Below are the code and all the weights of a small trained network. Each question names an input and a class and asks about switching units off, where a switched-off unit gives its printed mean instead of its output.

import numpy as np


def w(rows, s, z=0):
    codes = np.array(rows[::2]) - 128.0
    scale = np.full(codes.shape[1], s)
    scale[-1] = z or s
    return codes * scale


def norm(h):
    return h / np.sqrt((h * h).mean(-1, keepdims=True) + 1e-5)


def f(y):
    return y / 2 * (1 + np.tanh(0.7978845608 * (y + 0.044715 * y**3)))


def log_softmax(a):
    a = a - a.max(-1, keepdims=True)
    return a - np.log(np.exp(a).sum(-1, keepdims=True))


def net(x, mask):
    res = np.array(x, float).reshape(1, 3) / 4 @ E
    u = 0
    for l in range(2):
        y = f(norm(res) @ A[l][:, :-1].T + A[l][:, -1])
        res = res + np.where(mask[u : u + 10], y, B[l][:, -1]) @ B[l][:, :-1]
        u += 10
    return log_softmax(norm(res)[-1] @ U[:, :-1].T + U[:, -1])


A, B = {}, {}
E = w([
[89,124,131,199,2,75,125,174,119,73],'x0',
[183,101,89,72,106,68,22,175,219,143],'x1',
[92,59,138,83,141,80,138,63,120,53],'x2',
],0.0086)
A[0] = w([
[156,139,95,107,101,123,104,138,218,115,128],'0.n0',
[172,167,91,214,140,202,90,176,122,234,198],'0.n1',
[65,93,233,151,187,156,138,71,101,153,164],'0.n2',
[167,128,120,112,94,164,112,132,245,75,220],'0.n3',
[225,104,117,83,220,152,141,113,26,138,139],'0.n4',
[138,63,81,84,160,61,153,55,140,49,5],'0.n5',
[59,46,171,100,190,103,111,98,145,98,88],'0.n6',
[165,47,136,76,147,85,230,85,102,62,59],'0.n7',
[156,75,133,176,75,168,189,165,63,97,123],'0.n8',
[137,97,147,107,123,95,192,150,1,118,108],'0.n9',
],0.0064,0.0017)
B[0] = w([
[173,51,179,55,163,84,176,115,43,111,183],'0.n0',
[59,41,60,190,173,78,118,54,99,100,253],'0.n1',
[181,117,105,42,95,79,113,115,71,79,227],'0.n2',
[135,184,249,118,170,78,163,124,78,144,186],'0.n3',
[82,176,206,123,60,161,85,170,182,71,227],'0.n4',
[111,181,61,166,130,85,99,61,104,161,224],'0.n5',
[124,103,102,249,174,115,80,166,230,115,209],'0.n6',
[171,118,79,196,137,132,171,99,118,176,227],'0.n7',
[162,71,223,2,166,117,187,128,139,71,201],'0.n8',
[130,207,158,213,153,70,99,163,120,189,192],'0.n9',
],0.0063,0.0055)
A[1] = w([
[254,167,187,136,125,43,115,117,189,212,205],'1.n0',
[136,155,106,95,205,197,121,85,201,150,145],'1.n1',
[171,73,69,62,129,86,78,174,158,177,166],'1.n2',
[144,110,188,128,177,124,187,114,78,138,124],'1.n3',
[61,111,176,159,171,126,120,125,141,131,213],'1.n4',
[104,72,170,142,52,64,157,146,136,98,131],'1.n5',
[98,152,185,117,149,75,140,133,99,127,197],'1.n6',
[143,109,121,70,170,160,115,89,119,123,115],'1.n7',
[103,153,162,188,133,191,174,110,67,170,100],'1.n8',
[123,93,35,185,132,122,149,137,104,228,250],'1.n9',
],0.0098,0.0023)
B[1] = w([
[49,161,55,110,96,202,130,107,75,70,238],'1.n0',
[119,85,179,194,49,113,176,173,138,172,212],'1.n1',
[170,131,183,131,190,49,217,154,84,124,222],'1.n2',
[52,95,84,12,101,142,92,144,127,62,212],'1.n3',
[130,159,121,100,167,166,50,136,209,91,197],'1.n4',
[137,101,154,162,165,226,151,106,156,194,254],'1.n5',
[181,221,100,102,86,80,50,161,176,189,218],'1.n6',
[161,115,143,188,53,187,126,115,150,193,174],'1.n7',
[196,112,123,181,167,29,182,154,75,166,210],'1.n8',
[101,131,91,135,193,83,35,2,229,65,207],'1.n9',
],0.0081,0.0077)
U = w([
[106,105,87,220,225,44,121,46,157,130,140],'0',
[139,186,139,29,148,29,198,176,5,126,138],'1',
[129,119,206,172,45,208,169,181,179,224,146],'2',
[58,181,59,62,124,223,20,99,178,72,166],'3',
[216,64,99,102,132,207,109,151,109,48,21],'4',
[217,66,55,105,121,189,96,152,106,109,28],'5',
[220,37,53,108,124,203,117,190,125,36,7],'6',
[207,51,58,106,133,210,133,184,130,36,4],'7',
],0.014,0.015)

Each question gives the input, the list of numbers given to net, and the class t.
The units are the neurons (one row each of A and B). Each row of codes is followed by its name. A weight is (code - 128) times the scale printed after its matrix; where a second scale follows, it is the last column's (A, B and U).
mask holds one flag per neuron, layer by layer. A switched-off neuron (its flag False) gives its mean, the last column of its row in B, instead of its output. The means were averaged over made-up inputs and are rounded, as every weight is.
A unit's drop is (log p(t) with every unit on - log p(t) with that unit switched off) / (log p(t) with every unit on - log p(t) with every unit switched off).
The circuit of an input: a set's keep is (log p(t) with only the set's units on - log p(t) with every unit switched off) / (log p(t) with every unit on - log p(t) with every unit switched off). Starting from the 12 units with the biggest drops (on a tie, the unit counted first), units are removed one at a time, each time the one whose removal leaves the highest keep (on an exact tie, the one counted first), for as long as the keep stays at least 0.8.
circuit, biggest first: the units of the circuit, biggest drop first
most important unit: the unit with the biggest drop
top k neurons: the k neurons with the biggest drops, biggest first
top k neurons in layer l: the k neurons of layer l with the biggest drops, biggest first
drop when u is switched off: that unit's drop, to one decimal
input [-2,4,-1], class 1: circuit, biggest first => [1.n2]
input [6,-8,-7], class 1: top 2 neurons => [0.n8, 0.n6]
input [-8,-7,-4], class 2: top 2 neurons in layer 0 => [0.n4, 0.n3]
input [7,-7,5], class 1: top 2 neurons => [0.n8, 1.n9]
input [1,5,-6], class 0: top 4 neurons => [0.n1, 1.n9, 1.n2, 0.n8]
input [-6,-5,-1], class 2: top 2 neurons in layer 1 => [1.n7, 1.n1]
input [-6,8,-8], class 0: top 3 neurons => [0.n1, 0.n8, 1.n2]
input [-7,6,3], class 2: top 2 neurons => [1.n1, 1.n7]
input [3,-4,-5], class 0: top 2 neurons in layer 0 => [0.n1, 0.n3]
input [4,-7,-6], class 1: top 4 neurons => [0.n8, 1.n8, 0.n6, 0.n7]
input [-1,0,2], class 3: top 3 neurons in layer 1 => [1.n8, 1.n2, 1.n0]
input [0,-7,-7], class 0: top 4 neurons in layer 0 => [0.n1, 0.n3, 0.n0, 0.n4]
input [-5,0,3], class 2: top 3 neurons => [1.n1, 0.n4, 0.n1]
input [-3,8,-8], class 0: top 3 neurons in layer 1 => [1.n9, 1.n2, 1.n3]
input [-3,6,-8], class 0: circuit, biggest first => [0.n1]
input [-7,-4,-5], class 2: top 2 neurons => [0.n4, 1.n1]
input [6,-7,-8], class 0: top 3 neurons in layer 0 => [0.n1, 0.n4, 0.n3]
input [-1,5,-7], class 0: top 2 neurons in layer 1 => [1.n9, 1.n2]
input [-2,4,3], class 1: top 2 neurons => [1.n2, 0.n1]
input [-4,-5,2], class 1: most important unit => 1.n8
input [0,-4,-7], class 0: top 2 neurons => [1.n8, 0.n1]
input [-1,0,0], class 3: top 2 neurons => [0.n4, 1.n1]
input [1,2,2], class 3: top 2 neurons in layer 0 => [0.n3, 0.n1]
input [5,6,3], class 1: top 2 neurons => [1.n2, 0.n4]
input [-4,-2,-8], class 0: top 2 neurons => [0.n1, 1.n8]
input [-8,1,2], class 2: drop when 0.n8 is switched off => 0.0
input [-2,2,-1], class 3: drop when 0.n3 is switched off => 0.4
